Below is a small trained network, with its code and all its weights. Each question gives an input and a target symbol and asks what happens when units are switched off, that is, made to give their printed mean instead of their output.

import numpy as np


def w(rows, s, z=0):
    codes = np.array(rows[::2]) - 128.0
    scale = np.full(codes.shape[1], s)
    scale[-1] = z or s
    return codes * scale


def norm(h):
    return h / np.sqrt((h * h).mean(-1, keepdims=True) + 1e-5)


def softmax(a):
    e = np.exp(a - a.max(-1, keepdims=True))
    return e / e.sum(-1, keepdims=True)


def log_softmax(a):
    a = a - a.max(-1, keepdims=True)
    return a - np.log(np.exp(a).sum(-1, keepdims=True))


def net(x, mask):
    ids = ['ΘΞαγεμφω'.index(c) for c in x.split()]
    T = len(ids)
    res = E[ids] + P[:T]
    u = 0
    for l in range(3):
        r = norm(res)
        for j in range(2):
            rows = slice(4 * j, 4 * j + 4)
            q, k, v = (r @ M[l][rows].T for M in (Q, K, V))
            z = softmax(np.where(np.tri(T) > 0, q @ k.T / 4**0.5, -1e9)) @ v
            o = O[l][rows]
            res = res + np.where(mask[u + j], z, o[:, -1]) @ o[:, :-1]
        u += 2
    return log_softmax(norm(res)[-1] @ U[:, :-1].T + U[:, -1])


Q, K, V, O = {}, {}, {}, {}
E = w([
[109,126,137,76,155],'Θ',
[127,140,136,138,93],'Ξ',
[132,31,70,81,128],'α',
[137,148,124,154,103],'γ',
[114,95,55,151,158],'ε',
[133,157,120,156,84],'μ',
[134,167,116,129,151],'φ',
[3,129,148,120,114],'ω',
],0.044)
P = w([
[160,106,163,118,185],'0',
[36,144,135,104,152],'1',
[45,138,116,113,115],'2',
[57,134,97,115,92],'3',
[63,124,85,111,71],'4',
[72,122,72,110,58],'5',
[75,117,66,108,44],'6',
[80,113,58,101,33],'7',
[85,111,54,100,20],'8',
[82,113,41,109,1],'9',
],0.0095)
Q[0] = w([
[174,248,141,111,71],'0.h0',
[179,177,119,69,119],'0.h0',
[99,75,211,115,26],'0.h0',
[156,153,146,101,123],'0.h0',
[124,165,136,46,183],'0.h1',
[89,129,76,6,165],'0.h1',
[100,119,121,93,163],'0.h1',
[74,145,72,78,175],'0.h1',
],0.02)
K[0] = w([
[214,183,126,118,113],'0.h0',
[177,216,130,89,197],'0.h0',
[146,90,153,43,5],'0.h0',
[207,158,179,137,181],'0.h0',
[30,189,61,119,122],'0.h1',
[37,125,62,61,117],'0.h1',
[68,145,54,101,74],'0.h1',
[59,145,34,59,114],'0.h1',
],0.015)
V[0] = w([
[105,99,116,155,161],'0.h0',
[115,65,183,127,133],'0.h0',
[124,109,94,154,92],'0.h0',
[138,147,104,54,169],'0.h0',
[132,155,16,148,166],'0.h1',
[83,143,105,98,74],'0.h1',
[151,66,121,163,6],'0.h1',
[94,88,144,140,164],'0.h1',
],0.015)
O[0] = w([
[119,72,131,143,115,127],'0.h0',
[155,142,34,249,89,92],'0.h0',
[137,138,133,131,227,177],'0.h0',
[183,15,179,57,90,98],'0.h0',
[149,44,65,135,191,128],'0.h1',
[126,180,83,2,127,254],'0.h1',
[96,213,45,163,36,82],'0.h1',
[121,185,144,128,250,170],'0.h1',
],0.0096,0.0072)
Q[1] = w([
[48,130,151,80,135],'1.h0',
[152,101,222,110,143],'1.h0',
[77,52,74,131,188],'1.h0',
[94,121,200,142,103],'1.h0',
[248,101,93,135,109],'1.h1',
[210,72,106,121,84],'1.h1',
[128,211,107,112,183],'1.h1',
[33,29,154,3,91],'1.h1',
],0.016)
K[1] = w([
[152,148,93,47,155],'1.h0',
[144,65,194,117,125],'1.h0',
[50,67,51,94,127],'1.h0',
[197,108,151,117,80],'1.h0',
[164,2,63,232,163],'1.h1',
[148,34,113,185,171],'1.h1',
[210,211,145,86,157],'1.h1',
[11,28,108,27,164],'1.h1',
],0.015)
V[1] = w([
[114,141,250,68,68],'1.h0',
[14,114,175,190,114],'1.h0',
[160,89,130,20,138],'1.h0',
[93,67,141,115,31],'1.h0',
[217,202,176,51,99],'1.h1',
[71,96,82,117,123],'1.h1',
[144,115,148,85,7],'1.h1',
[122,2,72,142,166],'1.h1',
],0.0083)
O[1] = w([
[148,199,174,198,22,138],'1.h0',
[90,172,201,138,144,117],'1.h0',
[255,118,127,82,10,252],'1.h0',
[92,185,173,82,19,134],'1.h0',
[220,118,181,117,231,106],'1.h1',
[122,114,101,193,57,218],'1.h1',
[100,82,141,205,235,102],'1.h1',
[54,223,114,142,38,88],'1.h1',
],0.0066,0.0045)
Q[2] = w([
[60,68,61,165,88],'2.h0',
[84,53,133,44,62],'2.h0',
[86,1,152,93,157],'2.h0',
[180,204,44,152,163],'2.h0',
[95,204,208,160,197],'2.h1',
[240,146,140,147,49],'2.h1',
[248,58,62,192,167],'2.h1',
[136,173,78,103,165],'2.h1',
],0.02)
K[2] = w([
[67,132,55,119,124],'2.h0',
[74,138,114,1,90],'2.h0',
[109,116,76,24,167],'2.h0',
[120,76,161,230,170],'2.h0',
[131,209,148,203,131],'2.h1',
[232,121,165,111,111],'2.h1',
[194,44,129,169,169],'2.h1',
[148,146,64,120,170],'2.h1',
],0.023)
V[2] = w([
[133,107,92,209,169],'2.h0',
[48,245,33,104,141],'2.h0',
[123,134,65,80,140],'2.h0',
[40,107,208,92,183],'2.h0',
[220,52,181,106,111],'2.h1',
[77,79,19,161,92],'2.h1',
[96,167,124,77,56],'2.h1',
[135,57,133,168,134],'2.h1',
],0.013)
O[2] = w([
[167,94,143,97,87,53],'2.h0',
[32,77,75,161,98,239],'2.h0',
[48,114,153,144,125,179],'2.h0',
[133,169,113,248,143,211],'2.h0',
[22,148,60,185,103,13],'2.h1',
[193,185,198,163,145,173],'2.h1',
[170,105,102,137,174,208],'2.h1',
[60,151,160,158,138,71],'2.h1',
],0.015,0.011)
U = w([
[167,130,186,85,206,173],'Θ',
[92,221,43,73,214,39],'Ξ',
[107,80,137,53,59,136],'α',
[95,225,157,122,38,200],'γ',
[158,10,69,183,251,2],'ε',
[146,93,202,195,73,204],'μ',
[182,165,69,210,181,133],'φ',
[52,191,194,217,91,170],'ω',
],0.013,0.0088)

Each question gives the input, a string of symbols that net reads in full, and the target symbol t.
The units are the heads (4 rows each of Q, K, V and O). Each row of codes is followed by its name. A weight is (code - 128) times the scale printed after its matrix; where a second scale follows, it is the last column's (O and U).
mask holds one flag per head, layer by layer. A switched-off head (its flag False) gives its mean, the last column of its rows in O, instead of its output. The means were averaged over made-up inputs and are rounded, as every weight is.
A unit's drop is (log p(t) with every unit on - log p(t) with that unit switched off) / (log p(t) with every unit on - log p(t) with every unit switched off).
The circuit of an input: a set's keep is (log p(t) with only the set's units on - log p(t) with every unit switched off) / (log p(t) with every unit on - log p(t) with every unit switched off). Starting from all 6 units, units are removed one at a time, each time the one whose removal leaves the highest keep (on an exact tie, the one counted first), for as long as the keep stays at least 0.8.
circuit, biggest first: the units of the circuit, biggest drop first
most important unit: the unit with the biggest drop
heads that matter: for each layer, one digit per head in row order, 1 if its drop is at least 0.15 and else 0, layers parted by /
drop when u is switched off: that unit's drop, to one decimal
input Ξ ω Ξ Θ μ Ξ μ α Ξ γ, target γ: most important unit	0.h1
input γ Θ ω ω ω γ φ Θ γ, target μ: heads that matter	11 / 11 / 11
input α ε μ μ γ, target ε: heads that matter	10 / 10 / 11
input ω ω μ φ ω ω α Θ Θ Ξ, target φ: heads that matter	11 / 10 / 11
input Ξ ω Θ γ, target γ: heads that matter	01 / 00 / 10
input μ ω Ξ, target α: circuit, biggest first	(2.h0 0.h1)
input α Θ Θ ω ω α ω, target α: heads that matter	10 / 01 / 11
input Ξ φ ε μ ω ω ε ε φ φ, target α: heads that matter	10 / 00 / 00
input Ξ α Θ φ μ, target γ: heads that matter	01 / 00 / 11
input α ω Θ Ξ, target ε: heads that matter	10 / 10 / 11
input Θ Θ Ξ Θ Θ α, target α: circuit, biggest first	(1.h1 1.h0 0.h0)
input φ ω α Θ α ω ω Θ μ, target ω: heads that matter	01 / 00 / 01
input ε Θ α γ Θ Ξ α μ Ξ γ, target Θ: heads that matter	11 / 10 / 11
input ω γ μ Ξ α, target α: heads that matter	00 / 10 / 10
input ω ω ω α φ, target Θ: heads that matter	11 / 00 / 00
input Θ ω ω Θ ω α ω, target α: circuit, biggest first	(1.h0 1.h1 2.h0 0.h0)
input μ γ α Ξ, target α: circuit, biggest first	(2.h0)
input ω Θ φ Θ α ε Θ, target α: heads that matter	10 / 10 / 01
input α α γ α φ γ, target ε: circuit, biggest first	(0.h0 2.h0 1.h0 2.h1)
input Θ φ μ Ξ ε γ ω Θ φ Ξ, target Ξ: heads that matter	11 / 10 / 11
input ε μ ω Θ ω γ, target Θ: most important unit	0.h0
input ε Θ ε γ μ μ, target Θ: circuit, biggest first	(0.h0 2.h1)
input φ ω Ξ α Θ γ ε ω Ξ, target ω: circuit, biggest first	(0.h1 2.h1)
input φ φ α α Θ ε μ Ξ, target ω: drop when 1.h1 is switched off	0.0
input ω Θ ε Θ φ ω γ Ξ Θ, target α: drop when 1.h0 is switched off	1.0
input φ Ξ Θ ε φ Θ ε ε α φ, target α: drop when 0.h1 is switched off	0.1
input ε α α Θ Ξ ε γ ε α μ, target Θ: most important unit	0.h0
input φ Θ γ ω ω μ ω γ, target ω: drop when 0.h1 is switched off	2.2
